Here is a tiny trained network, its code and every weight. The questions are about switching its units off for an input and a class, where a switched-off unit gives its printed mean instead of its output.

import numpy as np


def w(rows, s, z=0):
    codes = np.array(rows[::2]) - 128.0
    scale = np.full(codes.shape[1], s)
    scale[-1] = z or s
    return codes * scale


def f(y):
    return y / 2 * (1 + np.tanh(0.7978845608 * (y + 0.044715 * y**3)))


def log_softmax(a):
    a = a - a.max(-1, keepdims=True)
    return a - np.log(np.exp(a).sum(-1, keepdims=True))


def net(x, mask):
    res = np.array(x, float).reshape(1, 6) / 4 @ E
    y = f(res @ A[0][:, :-1].T + A[0][:, -1])
    res = res + np.where(mask, y, B[0][:, -1]) @ B[0][:, :-1]
    return log_softmax(res[-1] @ U[:, :-1].T + U[:, -1])


A, B = {}, {}
E = w([
[184,120,140,40,153,113,118,163,157],'x0',
[94,102,222,165,162,198,72,132,124],'x1',
[111,205,171,218,114,181,143,144,186],'x2',
[149,178,120,106,137,89,77,140,2],'x3',
[89,38,178,216,52,111,166,132,51],'x4',
[196,125,105,69,142,88,132,150,55],'x5',
],0.0091)
A[0] = w([
[153,200,115,134,121,156,57,96,47,123],'neuron 1',
[83,194,52,62,244,127,109,53,175,102],'neuron 2',
[102,39,84,106,40,164,142,175,79,172],'neuron 3',
[106,97,223,158,248,153,22,130,74,52],'neuron 4',
[118,52,202,145,172,170,11,189,144,106],'neuron 5',
[120,124,189,83,142,208,253,118,231,74],'neuron 6',
[85,174,117,142,128,193,147,47,165,170],'neuron 7',
[65,82,211,99,188,11,226,85,83,195],'neuron 8',
[138,217,161,58,205,177,51,160,146,98],'neuron 9',
[166,141,92,42,81,103,105,112,116,199],'neuron 10',
[83,94,103,215,153,29,124,88,208,150],'neuron 11',
[65,114,114,117,177,131,84,8,108,4],'neuron 12',
[143,145,174,143,135,162,110,128,128,39],'neuron 13',
[94,109,201,196,142,49,69,131,158,122],'neuron 14',
[147,13,106,153,104,122,125,178,97,178],'neuron 15',
],0.0063,0.0014)
B[0] = w([
[23,105,220,122,169,144,106,206,103,197],'neuron 1',
[196,143,126,145,91,216,79,155,161,229],'neuron 2',
[130,123,119,141,85,124,17,99,122,223],'neuron 3',
[97,141,152,97,38,108,193,83,148,255],'neuron 4',
[181,129,141,179,196,113,189,60,111,241],'neuron 5',
[130,106,119,102,208,122,190,157,101,242],'neuron 6',
[164,57,115,89,135,138,213,157,85,209],'neuron 7',
[176,157,66,181,81,158,126,126,183,214],'neuron 8',
[218,137,116,190,113,130,188,169,108,231],'neuron 9',
[144,254,129,152,152,151,206,168,178,219],'neuron 10',
[152,69,90,88,155,106,126,133,154,207],'neuron 11',
[193,150,95,158,107,148,156,148,51,144],'neuron 12',
[100,115,188,117,180,123,133,75,152,148],'neuron 13',
[176,115,60,143,111,65,99,98,147,202],'neuron 14',
[185,151,153,140,85,80,103,182,159,223],'neuron 15',
],0.0066,0.0054)
U = w([
[254,142,148,187,71,113,35,144,135,4],'0',
[216,188,150,120,86,45,134,45,100,178],'1',
[152,101,159,90,89,90,106,211,76,186],'2',
],0.0059,0.00039)

Each question gives the input, the list of numbers given to net, and the class t.
The units are the neurons (one row each of A and B). Each row of codes is followed by its name. A weight is (code - 128) times the scale printed after its matrix; where a second scale follows, it is the last column's (A, B and U).
mask holds one flag per neuron, in row order. A switched-off neuron (its flag False) gives its mean, the last column of its row in B, instead of its output. The means were averaged over made-up inputs and are rounded, as every weight is.
A unit's drop is (log p(t) with every unit on - log p(t) with that unit switched off) / (log p(t) with every unit on - log p(t) with every unit switched off).
The circuit of an input: a set's keep is (log p(t) with only the set's units on - log p(t) with every unit switched off) / (log p(t) with every unit on - log p(t) with every unit switched off). Starting from the 12 units with the biggest drops (on a tie, the unit counted first), units are removed one at a time, each time the one whose removal leaves the highest keep (on an exact tie, the one counted first), for as long as the keep stays at least 0.8.
units of the circuit, in order: the units of the circuit, biggest drop first
unit that matters most: the unit with the biggest drop
k most important neurons: the k neurons with the biggest drops, biggest first
drop when u is switched off: that unit's drop, to one decimal
input [5,2,3,-7,0,-4], class 2: units of the circuit, in order : (neuron 6; neuron 7)
input [3,8,4,-7,3,0], class 1: unit that matters most : neuron 5
input [-6,0,1,5,-3,5], class 2: 2 most important neurons : (neuron 1; neuron 5)
input [3,7,2,1,-2,5], class 1: units of the circuit, in order : (neuron 4; neuron 5)
input [1,0,7,-6,2,-7], class 2: units of the circuit, in order : (neuron 6; neuron 7)
input [4,1,-8,5,-7,-1], class 0: 2 most important neurons : (neuron 2; neuron 9)
input [7,-2,-7,4,-4,7], class 0: units of the circuit, in order : (neuron 2; neuron 9)
input [0,1,1,-8,-6,-7], class 2: 2 most important neurons : (neuron 6; neuron 7)
input [-2,5,1,4,1,-4], class 1: units of the circuit, in order : (neuron 4; neuron 5; neuron 2)
input [4,-3,-1,-5,2,-7], class 2: 2 most important neurons : (neuron 6; neuron 5)
input [1,3,7,-6,0,2], class 2: 3 most important neurons : (neuron 6; neuron 7; neuron 8)
input [-3,7,-7,6,1,-8], class 1: 3 most important neurons : (neuron 4; neuron 5; neuron 2)
input [1,3,4,-6,-2,3], class 2: 2 most important neurons : (neuron 6; neuron 8)
input [0,-4,-7,4,7,0], class 0: 2 most important neurons : (neuron 8; neuron 3)
input [-1,0,-7,-6,-7,4], class 0: 2 most important neurons : (neuron 2; neuron 4)
input [3,8,4,5,-6,-6], class 1: 3 most important neurons : (neuron 4; neuron 5; neuron 13)
input [-7,0,-1,7,1,-8], class 2: drop when neuron 7 is switched off : 0.1
input [-7,0,-7,-6,6,7], class 0: drop when neuron 8 is switched off : 0.2
input [4,3,6,3,0,-7], class 1: drop when neuron 7 is switched off : 0.0
input [-6,-2,-8,1,6,-8], class 0: drop when neuron 3 is switched off : 0.2
